Each row has a name. After each piece below comes the name of the row it's from. Each question is about the rows just above it.

<77>: [  -5  105   52  -37   33 -112   -5]
<74>: [ 0  4  0 -2 70 29  0]
<38>: [ 76   0  17  13 -31 -41   7]
<6>: [ 21  13 -20 -43  76  62  60]
<19>: [ 31 -27  27  -8   0  66  65]
<160>: [ 76   0  21  10 -20 -43   3]
<183>: [-13  61  76  28 -14 -99   0]
q: [-20 -43  76] => <6>
The row with [ 21  10 -20 -43] is => <160>
[  0  17  13 -31 -41] is in which row? => <38>
q: [ 0 -2] => <74>
q: [ 13 -20 -43  76] => <6>
q: [ 28 -14] => <183>
q: [ 13 -31] => <38>

<79>: [-78  -2 -29  -2  37  43 -15 -13 -58   1   8  50  21  27   4   4  32   5
 -10  -9  -2  -7 -31 -83   9 -28  14  27 -52 -76]
<77>: [ -1   7 -36 -24  71  21 -37  22 -25 -34   6 -54  29 -60 -44 -16  28 -21
  41 -35 -44  27 -23  70 -33 -33  20 -25 -20 -32]
<74>: [ 68   2  41  13 -67 -44  27  -3  54  17  -7 -17 -34   7  15   9 -38  11
 -11  30  22 -25 -25  30  12  45 -17  -9  61  82]
<195>: [ 38  -2  47  25 -78 -37  37 -19  45  30 -11  23 -36  41  32  11 -36  12
 -34  38  38 -31  -7 -28  32  47 -18   6  51  56]
<160>: [ 48   1  42  20 -77 -41  35 -11  45  23 -12  11 -31  29  29  12 -39  13
 -25  41  33 -32  -8  -5  25  47 -15   2  54  69]
<15>: [ 72   3  41  16 -64 -41  29  -3  57  14 -15 -15 -34  11  15   5 -40   1
 -11  29  17 -30 -28  34  12  45 -18  -9  62  78]
<217>: [ -27   -9   22   27  -49   -7   27  -31    3   38   -2   63  -28   67
   43   18  -18   28  -42   31   41  -21   41 -100   34   24  -12   33
    4   -4]
<38>: [ 38  -2 -47  25 -78 -37  37  22 -25  30 -11  23 -36  41  32  11 -36  12
 -34  38  38 -31  -7 -28  32  47 -18   6  51  56]
Where do [ 38  -2  47  25 -78 -37  37 -19  45  30 -11  23 -36  41  32  11 -36  12
 -34  38  38 -31  -7 -28  32  47 -18   6  51  56] appear? => <195>
q: [ -1   7 -36 -24  71  21 -37  22 -25 -34   6 -54  29 -60 -44 -16  28 -21
  41 -35 -44  27 -23  70 -33 -33  20 -25 -20 -32] => <77>
q: [-77 -41  35] => <160>

<183>: [-18  55  21 -86 -34  47  10 -52 -55  46  16 -24 -37 -43]
<195>: [-10 -37  -9  -7 -17  -7  26  53 -27  17  19  17   6 -34]
<19>: [-71 -63  54  29 -16 -78  11 -34 -63  53  36  -3  -9 -69]
<49>: [ -8  55  47 -34  21 -86   3 -71 -63  54  28 -16 -20 -61]
<74>: [-78  -3  36  41 -35   0  53 -26   4 -23 -55  22  17  31]
q: [-71 -63  54  28 -16] => <49>
[ 54  29 -16 -78  11 -34 -63  53] is in which row? => <19>
Where do [ 55  47 -34  21 -86] appear? => <49>

<74>: [-63 -68 -56 -76]
<15>: [71 76 67 82]
<160>: [ 86  90  79 102]
<217>: [-74 -77 -74 -88]
<77>: [-63 -77 -74 -72]
<6>: [ 90  78 102 -75]
q: [-74 -72] => <77>
q: [-74 -77 -74 -88] => <217>
q: [-68 -56] => <74>
[ 78 102 -75] is in which row? => <6>
Where do [ 90  79 102] appear? => <160>
q: [-74 -77] => <217>
The row with [ 78 102] is => <6>

<74>: [ -1 -19  12 -34 -12 -43 -13 -27 -15  34  33  51 -28  11  -6  12  29 -27
  41 -16 -19 -85 -48 -12   7   4]
<77>: [-19   4  -6  -9  34  -5 -39  27  -1 -18 -65  11 -18  37  16  -5   7 -10
  -4  21  -6  -3  -6  -4  -6  -2]
<38>: [-39  19  12  11 -13 -18  62 -19   4  -6  -9  34  -5 -38  -8  41  -4  45
 -11  -3  -1  21  33  11  -5 -24]
<49>: [ 64  26  29 -32  34  -1 -22  44 -41  -2  -4 -30   4  28   2  -9  61  45
 -38   0 -46   2  -2  -1 -27  42]
Where do [ 27  -1 -18 -65  11 -18  37  16  -5   7 -10] appear? => <77>
The row with [-19   4  -6  -9  34  -5 -38] is => <38>
q: [ 11 -13 -18] => <38>
Where do [ -1 -18] appear? => <77>
q: [ -9  34  -5 -39  27  -1] => <77>

<74>: [ -7 -10  30  61   7   3 -14  18  -4  12  70  -7 -38]
<195>: [-18 -14  39 -21  -3 -40 -32 -58  33 -42  21 -30 -27]
<6>: [-32 -43  -6   0  24  -6 -18 -24  36  -5  18 -37  15]
<160>: [-17  18  23 -57   0 -32 -10 -38  28  20 -18 -35  -4]
<19>: [ 27   5  14  -1   7 -30  31 -11  -1 -26 -38  31  -8]
<49>: [ -4 -11  14  31   7 -30  -1   5 -31 -21  46  14 -24]
<183>: [ -2  -4  15 -53  21  19  11 -13  21  -2  33 -25  -5]
<79>: [-17 -10 -57 -38  23   0 -32  18 -25 -37 -25  -4  18]
<77>: [ 14   5  15  -5  23 -24 -18  25  -4   4  28  -7  -9]
<15>: [-11 -36 -15  -7 -54  26  12   2  -3  26 -43  -6 -10]
<38>: [ -5  23  35  21  17 -42 -16  29 -25   0 -93  21  -2]
<217>: [ 35  26 -41   0   6  46  30 -13   0 -14  67   8 -44]
Which row holds [-17  18  23 -57   0 -32 -10 -38]? => <160>
The row with [-25 -37 -25] is => <79>
q: [-5 23 35 21] => <38>
q: [-31 -21  46  14] => <49>
The row with [-11  14  31   7 -30  -1   5] is => <49>

<77>: [ 37  35 -22 -35 -35 -17  14 -20  17 -28  24  21 -13  29  27  23  40  -3
  -6 -27   2  26 -12  -4  43  43  36 -26  -6 -14  41  38  29   1  43  21
 -24  41  11 -17  21  31  30  31  11  44  43  27  27 -37 -35 -14  17 -18
 -15  22]
<74>: [ 63 -91 -13  34  34 -18  37 -13  32  76  20  24 -27   9  12  22 -70  61
  65   4 -51  15 -28 -40 -61 -44 -73   3  65 -24 -31 -72 -73 -49 -61  24
  -2 -69  43 -18  24   3 -74   4  43 -49 -44  12  12  47  34 -24  32 -16
 -22  23]
<15>: [-41 -40   9  13  13   7 -30   8 -32  -1 -35 -34   5 -37 -37 -35 -33 -20
 -18  11  -4 -36   4   0 -37 -41 -29  11 -18   5 -41 -31 -22  -3 -37 -34
  10 -34 -28   7 -34 -38 -24 -38 -28 -40 -41 -37 -37  13  13   5 -32   7
   6 -34]
<6>: [-28 -18   6  53  53  -7  35  -1  29  94  14  20 -18   1   5  16 -85  67
  72  20 -49   8 -20 -35 -76 -60 -86  18  72 -15 -45 -86 -83 -47 -76  20
  12 -84  43  -7  20  -6 -84  -5  43 -65 -60   5   5  67  53 -15  29  -5
 -12  17]
<49>: [-13  -3  -4  45  45 -17  51 -11  45  97  30  35 -27  17  21  32 -79  80
  83  10 -56  24 -29 -44 -67 -47 -82   9  83 -25 -31 -81 -83 -54 -67  35
   2 -77  58 -17  35  10 -84  11  58 -54 -47  21  21  61  45 -25  45 -15
 -22  33]
<19>: [-11 -10 -30 -24 -24 -31  -6 -31  -6 -11  -7  -7 -32  -8  -8  -7 -24  -6
  -6 -29 -32  -8 -32 -32 -21 -16 -26 -29  -6 -31 -14 -25 -29 -32 -21  -7
 -29 -24  -6 -31  -7  -9 -28  -9  -6 -18 -16  -8  -8 -22 -24 -31  -6 -31
 -31  -7]
<183>: [ -43  -33   10   61   61   -4   27    3   20   99    2    9  -16  -12
   -8    5 -100   64   70   25  -52   -4  -18  -36  -93  -77 -100   24
   70  -13  -62 -100  -95  -49  -93    9   17  -99   36   -4    9  -20
  -96  -19   36  -82  -77   -8   -8   76   61  -13   20   -2   -9    7]
<195>: [  87   82  -82 -106 -106  -72   39  -78   46  -69   60   55  -63   70
   67   58   73   -2  -10  -92  -27   64  -61  -44   87   94   63  -91
  -10  -65   92   68   40  -30   87   55  -87   76   31  -72   55   75
   45   74   30   93   94   67   67 -107 -106  -65   46  -74  -68   57]
q: [-41 -29  11 -18] => <15>
[ 63 -91 -10] is in which row? => <195>
Where do [ 37  35 -22 -35 -35 -17] appear? => <77>

<38>: [18 24 -2 29]
<74>: [ 98 -32  17 -24]
<195>: [-30  10 -21  34]
<19>: [ 22 -12   3   9]
<160>: [15 24 -2 29]
<6>: [-30 -21  10 -27]
<15>: [ 26  43   9 -21]
<77>: [-21  23 -12 -63]
Which row holds [ 23 -12]? => <77>
Where do [-30  10 -21] appear? => <195>
q: [ 98 -32  17] => <74>
q: [-21  23] => <77>

